Below is a small trained network, with its code and all its weights. Each question gives an input and a class and asks what happens when units are switched off, that is, made to give their printed mean instead of their output.

import numpy as np


def w(rows, s, z=0):
    codes = np.array(rows[::2]) - 128.0
    scale = np.full(codes.shape[1], s)
    scale[-1] = z or s
    return codes * scale


def f(y):
    return np.maximum(y, 0)


def log_softmax(a):
    a = a - a.max(-1, keepdims=True)
    return a - np.log(np.exp(a).sum(-1, keepdims=True))


def net(x, mask):
    res = np.array(x, float).reshape(1, 3) / 4 @ E
    y = f(res @ A[0][:, :-1].T + A[0][:, -1])
    res = res + np.where(mask, y, B[0][:, -1]) @ B[0][:, :-1]
    return log_softmax(res[-1] @ U[:, :-1].T + U[:, -1])


A, B = {}, {}
E = w([
[168,151,187,175,75,106,49,41,239,138,116],'x0',
[158,7,187,202,176,179,150,67,81,88,188],'x1',
[140,91,60,103,66,165,156,144,209,29,84],'x2',
],0.013)
A[0] = w([
[128,204,93,125,142,114,131,162,139,149,82,15],'neuron 0',
[121,63,37,126,84,145,156,150,193,19,91,95],'neuron 1',
[117,129,157,107,129,118,105,117,90,146,111,93],'neuron 2',
[115,158,191,162,99,112,90,79,219,137,100,188],'neuron 3',
[109,176,95,129,107,99,128,164,169,169,130,59],'neuron 4',
[113,72,105,75,115,124,145,148,187,43,129,91],'neuron 5',
[119,55,162,150,140,131,153,96,121,114,128,8],'neuron 6',
[123,161,155,148,178,109,108,100,63,223,121,114],'neuron 7',
[109,162,202,129,160,99,122,125,42,254,139,80],'neuron 8',
[92,114,42,105,163,151,178,253,4,100,122,186],'neuron 9',
[164,123,157,69,156,130,157,148,101,126,92,169],'neuron 10',
[85,241,97,91,92,121,118,185,133,158,106,32],'neuron 11',
[91,38,179,161,156,147,132,87,78,78,112,4],'neuron 12',
[128,117,95,141,112,155,138,141,148,62,108,82],'neuron 13',
[137,56,149,159,134,155,129,106,109,110,156,63],'neuron 14',
[139,146,156,128,111,152,102,73,189,136,129,179],'neuron 15',
[102,127,143,148,117,122,108,141,128,138,142,121],'neuron 16',
[130,133,158,135,126,126,87,93,194,138,132,191],'neuron 17',
],0.012,0.0027)
B[0] = w([
[188,82,120,98,148,141,133,145,123,112,133,165],'neuron 0',
[96,212,153,156,132,187,125,195,118,131,142,214],'neuron 1',
[109,131,121,134,131,142,121,157,136,120,126,142],'neuron 2',
[92,111,124,150,95,71,137,50,129,143,118,189],'neuron 3',
[153,68,130,81,161,149,128,130,122,131,143,162],'neuron 4',
[104,173,159,159,145,150,131,167,114,106,138,182],'neuron 5',
[158,87,112,77,143,125,128,140,97,133,135,166],'neuron 6',
[99,200,134,143,123,159,121,172,137,104,130,177],'neuron 7',
[103,202,138,170,122,191,138,188,131,109,127,192],'neuron 8',
[76,116,148,142,75,39,127,6,169,163,100,252],'neuron 9',
[115,119,130,134,112,117,108,106,128,139,129,154],'neuron 10',
[208,40,101,108,169,146,127,154,97,104,153,191],'neuron 11',
[204,62,107,93,150,128,117,156,122,112,132,186],'neuron 12',
[137,183,101,156,131,153,114,154,122,135,123,166],'neuron 13',
[167,81,93,80,154,128,133,136,139,131,131,175],'neuron 14',
[76,111,147,125,123,87,141,92,140,145,117,169],'neuron 15',
[113,139,131,121,121,139,141,128,117,124,124,135],'neuron 16',
[113,145,123,119,98,89,133,89,135,154,105,168],'neuron 17',
],0.016,0.033)
U = w([
[58,136,128,135,77,53,138,2,151,170,83,255],'0',
[78,247,138,174,152,217,125,201,110,92,134,83],'1',
[219,46,65,44,207,147,130,133,93,100,146,16],'2',
],0.009,0.0018)

Each question gives the input, the list of numbers given to net, and the class t.
The units are the neurons (one row each of A and B). Each row of codes is followed by its name. A weight is (code - 128) times the scale printed after its matrix; where a second scale follows, it is the last column's (A, B and U).
mask holds one flag per neuron, in row order. A switched-off neuron (its flag False) gives its mean, the last column of its row in B, instead of its output. The means were averaged over made-up inputs and are rounded, as every weight is.
A unit's drop is (log p(t) with every unit on - log p(t) with that unit switched off) / (log p(t) with every unit on - log p(t) with every unit switched off).
The circuit of an input: a set's keep is (log p(t) with only the set's units on - log p(t) with every unit switched off) / (log p(t) with every unit on - log p(t) with every unit switched off). Starting from the 12 units with the biggest drops (on a tie, the unit counted first), units are removed one at a time, each time the one whose removal leaves the highest keep (on an exact tie, the one counted first), for as long as the keep stays at least 0.8.
units of the circuit, in order: the units of the circuit, biggest drop first
k most important neurons: the k neurons with the biggest drops, biggest first
drop when u is switched off: that unit's drop, to one decimal
input [-2,-7,-8], class 1: units of the circuit, in order	[neuron 8]
input [-7,7,3], class 0: 3 most important neurons	[neuron 9; neuron 11; neuron 0]
input [0,-3,2], class 2: 2 most important neurons	[neuron 9; neuron 8]
input [2,4,-3], class 2: units of the circuit, in order	[neuron 9; neuron 1]
input [1,7,-7], class 1: 2 most important neurons	[neuron 8; neuron 7]
input [-1,5,-4], class 2: 2 most important neurons	[neuron 1; neuron 12]
input [7,-8,4], class 2: 2 most important neurons	[neuron 11; neuron 9]
input [-4,4,-5], class 1: 3 most important neurons	[neuron 8; neuron 7; neuron 3]
input [7,-8,5], class 2: 4 most important neurons	[neuron 11; neuron 9; neuron 4; neuron 0]
input [0,-1,1], class 1: 4 most important neurons	[neuron 9; neuron 12; neuron 11; neuron 3]
input [4,-6,-4], class 2: 2 most important neurons	[neuron 9; neuron 11]
input [-8,4,7], class 0: drop when neuron 1 is switched off	0.0
input [-6,2,-8], class 1: drop when neuron 8 is switched off	6.8
input [5,4,8], class 1: units of the circuit, in order	[neuron 1]
input [-2,-8,5], class 2: drop when neuron 11 is switched off	0.8
